Below is a small trained network, with its code and all its weights. Each question gives an input and a target symbol and asks what happens when units are switched off, that is, made to give their printed mean instead of their output.

import numpy as np


def w(rows, s, z=0):
    codes = np.array(rows[::2]) - 128.0
    scale = np.full(codes.shape[1], s)
    scale[-1] = z or s
    return codes * scale


def f(y):
    return y / 2 * (1 + np.tanh(0.7978845608 * (y + 0.044715 * y**3)))


def softmax(a):
    e = np.exp(a - a.max(-1, keepdims=True))
    return e / e.sum(-1, keepdims=True)


def log_softmax(a):
    a = a - a.max(-1, keepdims=True)
    return a - np.log(np.exp(a).sum(-1, keepdims=True))


def net(x, mask):
    ids = ['ΞΩαβγδεζηλμσφ'.index(c) for c in x.split()]
    T = len(ids)
    res = E[ids] + P[:T]
    r = res
    for j in range(2):
        rows = slice(3 * j, 3 * j + 3)
        q, k, v = (r @ M[0][rows].T for M in (Q, K, V))
        z = softmax(np.where(np.tri(T) > 0, q @ k.T / 3**0.5, -1e9)) @ v
        o = O[0][rows]
        res = res + np.where(mask[j], z, o[:, -1]) @ o[:, :-1]
    y = f(res @ A[0][:, :-1].T + A[0][:, -1])
    res = res + np.where(mask[2:10], y, B[0][:, -1]) @ B[0][:, :-1]
    return log_softmax(res[-1] @ U[:, :-1].T + U[:, -1])


Q, K, V, O, A, B = {}, {}, {}, {}, {}, {}
E = w([
[205,102,106,111,121],'Ξ',
[169,172,193,138,209],'Ω',
[111,43,148,133,243],'α',
[121,168,238,91,171],'β',
[142,159,192,129,181],'γ',
[119,174,208,90,154],'δ',
[159,159,178,132,135],'ε',
[204,197,132,35,149],'ζ',
[101,112,32,47,204],'η',
[160,170,71,245,87],'λ',
[86,175,134,119,83],'μ',
[53,245,126,132,247],'σ',
[148,194,188,118,140],'φ',
],0.014)
P = w([
[123,190,168,204,1],'0',
[206,127,140,140,181],'1',
[185,126,130,152,169],'2',
[162,109,148,125,162],'3',
[168,114,139,140,151],'4',
[172,118,157,131,158],'5',
[136,110,125,141,112],'6',
[167,121,145,143,147],'7',
[163,120,148,141,138],'8',
],0.0085)
Q[0] = w([
[131,224,193,121,165],'head 1',
[135,143,136,221,157],'head 1',
[105,234,164,189,39],'head 1',
[140,69,76,87,192],'head 2',
[182,234,150,179,58],'head 2',
[115,239,78,255,128],'head 2',
],0.0088)
K[0] = w([
[75,210,91,143,146],'head 1',
[54,182,149,48,89],'head 1',
[93,225,147,197,75],'head 1',
[99,43,60,50,224],'head 2',
[127,182,155,136,26],'head 2',
[89,254,185,130,23],'head 2',
],0.0087)
V[0] = w([
[10,114,168,133,138],'head 1',
[149,130,189,161,76],'head 1',
[175,90,176,137,157],'head 1',
[99,126,163,53,182],'head 2',
[86,182,168,213,148],'head 2',
[115,144,207,45,82],'head 2',
],0.011)
O[0] = w([
[34,144,126,164,134,44],'head 1',
[188,149,169,217,113,181],'head 1',
[154,125,141,131,92,132],'head 1',
[69,129,80,144,54,24],'head 2',
[70,149,183,111,192,253],'head 2',
[114,182,127,160,11,95],'head 2',
],0.012,0.0065)
A[0] = w([
[129,54,140,175,151,177],'neuron 1',
[124,91,95,170,144,245],'neuron 2',
[163,228,63,96,112,54],'neuron 3',
[158,119,55,98,129,19],'neuron 4',
[124,204,97,61,179,197],'neuron 5',
[157,84,153,119,182,109],'neuron 6',
[168,8,89,148,142,254],'neuron 7',
[161,114,112,86,188,75],'neuron 8',
],0.012,0.0034)
B[0] = w([
[95,145,133,2,124,167],'neuron 1',
[111,48,98,89,132,139],'neuron 2',
[78,57,167,113,118,163],'neuron 3',
[70,194,143,154,112,150],'neuron 4',
[153,55,118,169,97,219],'neuron 5',
[75,148,123,88,94,248],'neuron 6',
[117,162,66,120,197,187],'neuron 7',
[112,155,141,171,42,236],'neuron 8',
],0.011,0.015)
U = w([
[254,162,33,101,161,207],'Ξ',
[159,140,127,166,167,107],'Ω',
[136,70,109,76,184,97],'α',
[108,188,113,196,82,34],'β',
[141,150,121,169,149,83],'γ',
[108,174,113,180,87,2],'δ',
[194,178,134,185,162,85],'ε',
[201,69,105,129,36,233],'ζ',
[108,114,74,135,118,190],'η',
[129,162,192,69,139,91],'λ',
[125,185,125,184,138,71],'μ',
[74,45,164,189,189,216],'σ',
[129,165,126,180,124,66],'φ',
],0.0087,0.0056)

Each question gives the input, a string of symbols that net reads in full, and the target symbol t.
The units are the heads (3 rows each of Q, K, V and O) and the neurons (one row each of A and B). Each row of codes is followed by its name. A weight is (code - 128) times the scale printed after its matrix; where a second scale follows, it is the last column's (O, A, B and U).
mask holds one flag per unit, heads first, then neurons. A switched-off unit (its flag False) gives its mean, the last column of its rows in O or B, instead of its output. The means were averaged over made-up inputs and are rounded, as every weight is.
A unit's drop is (log p(t) with every unit on - log p(t) with that unit switched off) / (log p(t) with every unit on - log p(t) with every unit switched off).
The circuit of an input: a set's keep is (log p(t) with only the set's units on - log p(t) with every unit switched off) / (log p(t) with every unit on - log p(t) with every unit switched off). Starting from all 10 units, units are removed one at a time, each time the one whose removal leaves the highest keep (on an exact tie, the one counted first), for as long as the keep stays at least 0.8.
units of the circuit, in order: the units of the circuit, biggest drop first
top k neurons: the k neurons with the biggest drops, biggest first
which heads matter: for each layer, one digit per head in row order, 1 if its drop is at least 0.15 and else 0, layers parted by /
drop of u: that unit's drop, to one decimal
input λ λ Ξ λ ζ Ξ ζ ζ η, target η: units of the circuit, in order => [neuron 4; head 2; neuron 7]
input β ε λ σ σ, target σ: units of the circuit, in order => [neuron 5; head 1]
input λ λ α λ Ω λ γ, target λ: which heads matter => 01
input ζ σ ζ Ξ λ δ, target ζ: units of the circuit, in order => [neuron 7; head 2]
input σ γ β ζ η λ ε ε λ, target σ: units of the circuit, in order => [head 1; head 2; neuron 8]
input ζ Ξ λ, target ζ: units of the circuit, in order => [head 2; head 1]
input ζ λ μ λ λ φ φ Ω λ, target ζ: top 2 neurons => [neuron 7; neuron 3]
input ζ ζ λ λ φ, target ζ: which heads matter => 10
input ζ λ μ, target ζ: units of the circuit, in order => [head 2]
input ζ ζ Ω, target ζ: which heads matter => 11
input λ ζ λ ζ Ξ σ α λ Ξ, target Ξ: which heads matter => 01
input ζ ζ λ λ ζ λ η σ, target σ: which heads matter => 10
input λ λ γ, target λ: which heads matter => 01
input σ ε Ω, target σ: which heads matter => 11
input σ ε λ α ζ, target ζ: units of the circuit, in order => [neuron 5; neuron 7]
input ε λ λ, target ε: units of the circuit, in order => [head 2; neuron 6; head 1; neuron 8]
input λ ε Ω, target λ: units of the circuit, in order => [head 2; neuron 6]
input Ξ λ λ, target Ξ: which heads matter => 00
input λ σ α, target α: top 3 neurons => [neuron 1; neuron 2; neuron 7]
input β μ η, target η: units of the circuit, in order => [head 2; head 1; neuron 4]
input λ ζ λ ζ λ Ξ β λ, target λ: top 2 neurons => [neuron 1; neuron 6]
input σ Ξ λ Ξ μ ζ, target ζ: drop of neuron 3 => 0.1
input λ α η ζ ε λ λ ε, target λ: drop of neuron 8 => 0.0
input ζ ζ Ξ Ξ ζ ζ Ξ Ξ μ, target ζ: drop of neuron 3 => 0.1
input β Ξ λ φ λ, target β: drop of head 1 => 0.3
